Each row of numbers stands for one thing and depends on some of the facts below. Use the named rows to name the rest.

Named rows:
flidrodru: [ 20   8  -1  -9  10  -6  -5  -2 -13  10   7   0   2  -9  -9   5 -22   0
  26   2   7 -13 -10   5  -6   2 -11  17   2  18  14]
buran: [ 14   3  -3  -8  10   4  -8  -3  -6   0   3   5  -7  -6  -6   8  -6  -4
  13   0  13 -14  -6  -2   5  -6  -7  10  -3   8  -6]
movizo: [ -1   1   4 -15 -16 -14   0 -24 -12 -10  22  -8  20 -12  -7  -4 -24 -11
  29  -4  15  -6  19   9   9 -16 -42   8   0   5  32]
kesas: [ 21  11   1  -5  20 -22   1   0 -20  15  17  -3  13 -12 -14  -1 -39   0
  35   9  -3 -10 -14  13 -18   8  -6  25   6  23  37]
kati: [ -6 -10  -1 -16  -8  21  -2  -9   5 -24  -1   5 -12   7   9  22  28  -5
   1   1  40 -22  23 -19  31 -37 -43 -11 -18  -2 -36]
lodral: [ 17   3  -1  -8   9  -1  -2   2  -6   3   1   4  -7  -4  -7   8  -6  -5
  16   2  12 -14  -6  -1  10  -3  -9   9  -5   8  -6]
zuvus: [ 10   1  -4   7   2 -11  -4  -8  -6   5   3  10  11   0  -6  15  14 -11
   2 -12  -2   4 -15   1   2 -13  -5  -1  -3  10   1]
mises: [ -7 -14   2 -10  -6  24  -3  12  22  -8 -16  12  -9  -7   5  10  47  -8
 -38  -2  -6   6  21 -12   7   1  -9  -7 -16 -11 -41]
pladrer: [ -5  -8   0 -12   0  14   1  16  15  -1  -8   9  -3 -11   4  13  28  -1
 -27   1  -7   5  18  -7 -10  10  -2  -7  -7   2 -23]
skemos: [  8   3  -3  -2   3 -14   1 -10  -9  13  11  -8  10  -2  -8 -15 -50   9
  29  11  -3  -7   5  19 -13  18  13  19  14  10  38]
kunol: [  5   2  -4  -2  -6   5  -5 -10   8  -4   0   0  -9   5  -3 -15 -10  -4
   7   5  -1  -6   9   2  15   2   7   9  -1  -7   5]
tibru: [  2   2  -4  -4  -2   5  -4  -7   6  -1  -5   0  -7   5   0 -11 -11   2
   7  12   8 -12   7   1   8   3  10   8   1   0  -2]
zafe: [-11   8   4   5  -8  -3   7  -4   5   2  -1  -2   7   3   1  -7   2   2
 -11 -13  -9  20 -14   2  -1   1  10 -13   6 -10  -1]
fosom: [-12  11   3  -3 -22   0   4 -17   3   8  -1  -1   4 -10   4  -7  -1   2
 -19 -24   0  25 -16  12   4   3  17 -22  17 -10  -1]
gruta: [ -9  -5  -1   7 -13  -1  11  -6   6   4  -3  -7   1   4   2 -11   2   1
  -4 -18 -18  23 -14  -5   1  -5   8 -14   2  -9   3]
gopar: [-11   3   4  10  -3  -4   6   0   3  -2   1  -4   2   4   2 -10   4  -1
 -11  -7 -12  18 -11   0  -5  -1   4 -10   3  -8   6]
trasak: [  1 -18  30  39 -12   3   4  11 -12 -14   2   3   7 -16  -1 -14   1   1
 -13  -4 -21   2 -11  -4  16   5  12 -33   1 -13  15]
brotral: [-11   4   3  13   0 -11   5   0   8  -5   6   1   4   9   3 -10   7   1
  -7  -8 -14  15  -7  -7  -7   0   3  -4   1  -8   7]
flofam: [-12  27  16  16  -2 -15  -7   1   2 -10   9  16   5   8   1 -18   5  -5
 -33  -3   8  19 -11   8  -1   6   3  -5  -3 -18  11]

How the things are related:
mikom: Λ brastubran; Ω a
kunol: Ω f
nosken: Λ gopar; Ω c
veska: Λ voros; Ω g
venuzi: Λ daba; ψ lodral; Ω a
gropu: Λ dudu; ψ ropaflu; Ω f
zuvus: Ω d
moskugri: Λ skilin; ψ flidrodru; Ω d
gelega: Λ movizo; Ω f
graflis: ψ raklar; Ω c
zatufek: Λ dotrem; Ω a
raklar: ψ rosku; Ω g
buran: Λ roklun; Ω a
plusestim: Ω a
flidrodru: Λ trenimol; ψ zatufek; Ω a
daba: Λ zafe; Ω d
plemas: Λ kunol; Ω a
tresi: Ω c
klago: Λ skugro; Ω a
lobrom: ψ zosel; Ω c
zelus: Ω a
gezal: Λ flofam; Ω a
dotrem: Λ gesas; Ω g
zimiske: ψ namu; Ω f
flosudom: ψ pladrer; Ω d
vogefis: Λ plerimik; Ω c
feklo: Λ gridra; ψ kedro; Ω e
grilu: Λ sotor; Ω f
bradran: Ω c
trenimol: ψ flubru; Ω f
dafol: ψ natrital; Ω g
fleme: Λ bonum; Ω g
natrital: Λ flofam; Ω f
gades: Λ bretro; ψ dafol; Ω a
pladrer: Λ skatim; ψ vugi; Ω e
sibrok: Λ trasak; Ω a
stobrur: ψ skozom; Ω g
skemos: Ω f
vugi: Λ gruta; ψ movizo; Ω a
vager: Λ trebrek; Ω e
briklar: ψ gades; Ω a
broflum: Ω b
panir: ψ dulol; Ω b
bibres: Λ movizo; ψ bremes; Ω b
zosel: Λ teriplu; ψ gelega; Ω b
busa: Λ fosom; ψ bradran; Ω d
losesa: Λ zaklim; ψ voros; Ω d
tibru: Ω f
kladram: Λ gruta; Ω a
voros: Ω f
gruvebak: Λ zaklim; Ω a
branemen: Λ fosom; Ω g
skatim: Ω e
lodral: Λ stobifi; ψ vevestuk; Ω a
mekla: Λ teriplu; Ω a
vevestuk: ψ skemos; Ω a
mises: ψ venuzi; Ω e
roklun: ψ kesas; Ω b
regrem: Λ brarus; ψ tresi; Ω c
skozom: ψ briklar; Ω a
sopas: Λ voros; Ω e
greme: Λ graflis; ψ kladram; Ω f
tanofol: Λ trasak; Ω g
ropaflu: ψ moskugri; Ω b
gribroles: ψ zimiske; Ω e
kesas: Λ studri; Ω a
studri: Λ brotral; Ω c
kistil: Ω e
namu: ψ broflum; Ω b
rosku: Λ trasak; Ω a
skugro: ψ zelus; Ω g
kedro: Λ bretro; ψ driman; Ω a
dulol: ψ trenimol; Ω f
bremes: Λ sotor; ψ gruvebak; Ω c
gesas: Λ bonum; Ω a
movizo: Λ gribroles; ψ plemas; Ω a
kati: Λ movizo; ψ daba; Ω a
flubru: Λ movizo; Ω e
lasedro: ψ feklo; Ω b
driman: Λ lasedro; ψ busa; Ω f

Rows to name:
No name comes twice in this set of rows, the named rows included.
[ 27 -18  21  13   7  15  -4  13 -22  -7   4   8  -3 -26  -6   9  -9  -1
  14   9   5 -31  -6  -6  20   1  -1 -16   0  10  -1] : sibrok
[-28 -19   3 -18 -26  21   1   1  22 -24   0   4   6 -10  13   7  44  -9
 -34  -6   9   5  45 -17  13 -17 -38 -18 -17 -15 -27] : gribroles
[ 27  12 -12  -7   8  -5 -11 -12 -44  21  11 -27   0 -13 -12  15 -34  -9
  33  11   6  -7  -1  23 -38   2   5  13  -6   2  46] : zatufek
[ 31  -6  25  17  14  -6  -1   5 -38   4  17  -1  15 -35 -14   4 -47   6
  37  11  -5 -26 -15  10  -2  15   2  -6  12  22  41] : rosku
[-20   0   7 -19  -3 -16  11  -2  -7   6  27 -12  48 -26   0   7 -31  11
  11   8  -3   9  36  11 -44   7 -24   1  16  23  47] : flubru
[ 14  11   1   4   2 -27   1 -14 -24  23  17  -1  33 -11 -16  11 -28  -1
  21  -9  -9   6 -23  22 -17   4   1   7  14  21  37] : daba
[ -6   2  -5  17 -13   6  -6  -9 -20   1  -5 -24 -13   7  -1  -1   9 -13
 -16  -3  -7  20   2   7 -21  -8  15 -15 -17 -32  19] : bonum

The same things again, as new rows of numbers:
Some things and their rows:
skugro: [ 11 -13  -4  21 -46 -20  -2  -1 -13  -8  -4  -7 -43 -34 -57  29  -2 -26
  12   4  23  29  27  17 -14 -56  15  38  11  24  16   1  12 -60]
teriplu: [  2   8  -8  12 -15   7  22  -8   7  -5 -14  -5 -19  20  -5  -8   9  -7
  -9  13   7 -13 -26  -7  10 -10   7  25 -10  17   4  15  -7 -10]
movizo: [ 20 -24 -18  24  -7   1   0   6 -25  25 -26  -3  14  20  14  -6 -20  28
 -28  11 -10 -21 -14 -24  11  47 -73   9  -3  25 -25   8 -13  41]
vugi: [ 11  -7 -21  15 -15 -24  13  12 -36   5  34  -7  -8  -7  12 -17 -24  38
 -19  -4  -9  18 -13   2 -15  25 -42  16  -5   4  -4  -9   9  22]
vogefis: [  4   8 -22 -17 -15  -4  21  16  -5  -2   4 -11  -9  20  18  12   9  -1
   4  -6 -14 -11 -47 -13   1 -10  -1  -1 -21  -7   0   8 -23   6]
plerimik: [ -1  16 -15   2 -17   6  25   3  12   7 -12  -4 -24   7 -10   1  12  -1
 -10   6  -7 -15 -25  -6  11 -16  -7  27  -8  18   0  13 -14  -1]
mikom: [ 10 -17   4  14 -33 -27  12   4  -9   4 -11 -17   4  19  20 -17   3   0
  10  16  15  34 -16 -11  -4  15 -15  11 -20  15  21   4 -12  -5]
gades: [ 29 -27 -14  30  -8  -4   7  -5 -39  20  -8  10  35  26  23 -21 -20  20
 -13  21 -10  -2 -23 -22   1  54 -54  -3   1  16 -17   0   2  31]
bradran: [ 32 -23 -28  43  34  37  11 -13 -47  30 -23  47  52  62  37 -47 -25  48
 -66  32 -46 -81 -63 -47  29  67 -71 -18 -14   9 -63  27  -2  75]
busa: [ 29 -18  -9  47  36  36   5  -2 -50  -9  -3  39  32  41  34 -56 -24  47
 -38  13  -5 -53 -54 -36  18  46 -40 -16   3  12 -56  19 -19  47]
nosken: [  1   8 -12   2 -11  -2  16  10 -14 -17  -3 -15 -12  25  17   4   8   8
   3  -1   4 -15 -42 -10  -5  -7   2   2 -25 -13   7  14 -24  -1]
stobifi: [-11   4   1  25 -23   0  24   7   4  15   6  -4 -41  13   5 -21  -4  20
 -24  12 -14 -14 -13 -10   4 -20   3  26 -26   8   8  23   0 -21]
natrital: [ 38 -39 -28  43  26  18   3  -3 -45  39 -12  56  63  49  42 -68 -27  45
 -70  28 -39 -66 -59 -51  20  75 -66 -27 -10  23 -79  36  -5  63]
roklun: [  9  23 -18 -11 -27  13  12  13   6 -18  30 -24 -48 -20 -34  56 -11   1
  24 -17  -8  29   4  23  -9 -60   6  42  25   5  24  -5  22 -30]
raklar: [ 10 -13  -8  23 -23 -17   2   6 -33 -10   4   5 -14 -29 -37  16  -1  -9
  10   3  17  11  11  10 -13 -24 -13  26   7  28  -5   7  -1 -37]
kedro: [ 27 -23  -9  20 -26 -14   3  -5 -33   6   1  -8  13   9  14  -2 -12   6
   8  10   3  23 -13 -10  -7  32 -36   4   5  12   1  -2   3  13]
daba: [ 11   7 -11  13 -10  25  10   4 -17 -25  16  -7 -34   6  -3  33  -7   5
  15 -13   3  -4 -15  -4  -5 -37   6  19  18  -2   0  -3  -9 -15]
dulol: [  7  -2 -18  10 -28   2  -1   1 -17 -15  11 -15 -21   6  -8  27 -10  -1
  -2 -11   3  -2 -14   3 -11 -27   4  15   8  -6  -2   1   3 -13]
stobrur: [  9  -7  -7  13 -40 -25   1   8 -27 -20  11 -11 -32 -38 -48  33   0 -21
  25 -11  24  27  23  21 -22 -48   7  32  13  16  12   0  -1 -53]

Which thing is each row?
No name comes twice in this set of rows, the named rows included.
[  5  15 -27 -16 -24 -26  26  18  -5   4  16 -17   5   0  11   8   8   7
  16   3 -18  19 -21  -1  -5  15 -34  33 -21  20  14  -4 -12   7] : buran
[  3   9 -12  14 -19  14  32 -20   4   4  -3   9  -3  25   2   0  15 -17
  14  24 -15  -8 -22  -4  12 -15   3  31 -16  20  16  12  10 -14] : sotor
[ 21  -2 -10  12 -16   8   4  15 -14 -15   9 -13 -19   9  -5  24 -15  12
  16  -5   5  19 -10   3  -8 -31  -5  13  22   6   6   9   7 -21] : ropaflu
[ 30 -21 -14  32   0   8  -1 -13 -37  -3  -3  23  33  31  15 -29 -17  17
 -26  11   4 -28 -40 -18   0  30 -22 -13   3   3 -37  17  -4  26] : driman
[ 25 -15 -26  38  18  23   7 -10 -30  18 -12  35  38  40  20 -36 -22  35
 -46  25 -32 -62 -47 -27  16  46 -55  -6  -8  13 -52  27  -5  46] : skemos
[  9  -1 -12   1 -18  -2  18   5  -2  -2  -3  -1 -16  32  10  -1   8  -2
  -8   7 -10  -4 -45 -15  11 -14  13   4 -21  -6   9  11  -9   0] : studri
[  8 -20  -2  -4 -52  -8  -4  17 -14 -19   6 -37 -55   1   2  54  -3 -17
  16 -30  10  21 -15  -3 -15 -52  36  -6  10 -24  20  -6 -17 -30] : regrem
[  5   4 -18  24   4  24   3 -14 -16 -20 -14 -10  -5  20 -13  14 -11  13
 -21  10   7 -34 -20   2  -1  -8 -26  21   2  -5 -15  13  -1  13] : trenimol
[-10  25 -12  13 -11  -8  31  10   1  -3  20   1 -34   3  -6 -27  -2  27
 -28   8  -9  -6 -25   0   3 -14   6  29 -22   3   2   5   2  -6] : gruta
[ 16 -10 -21  27   7   0   4  -5 -42  -7  -8  -9  33  20  17  -9 -19  30
  -7  10   5 -18 -22  -9  -4  58 -74   8  -8  13 -25   2 -18  42] : flidrodru
[ 25 -18 -12  31  -2   0   4  -6 -31  17 -16   5  23  21  12 -16 -22  24
 -25  21 -11 -10 -19 -15   4  46 -67  13  -8  21 -22   5   1  38] : vevestuk
[ 12  -7  -6 -11 -40  -1  -5  31 -10 -20  11 -38 -40 -12  -2  51  -4  -1
  31 -30  18  28  -1   6 -16 -48   8   7  31  -4  13   4 -16 -36] : bibres
[ 11  -1 -19  -2 -25  -1  18  -5  -6  -3  16   5  21  32  22   4  17 -13
  27  11 -17  -4 -37  -7  -9  -6   3   6 -17   9   9  22  -5 -20] : grilu
[-13   4   7  16 -38   8  10  -8 -14 -21   9 -39 -66  16  -8  64 -12   0
  19  -4  -5   4   5  11 -24 -66  20  29  -3 -28  42   6  19 -45] : graflis

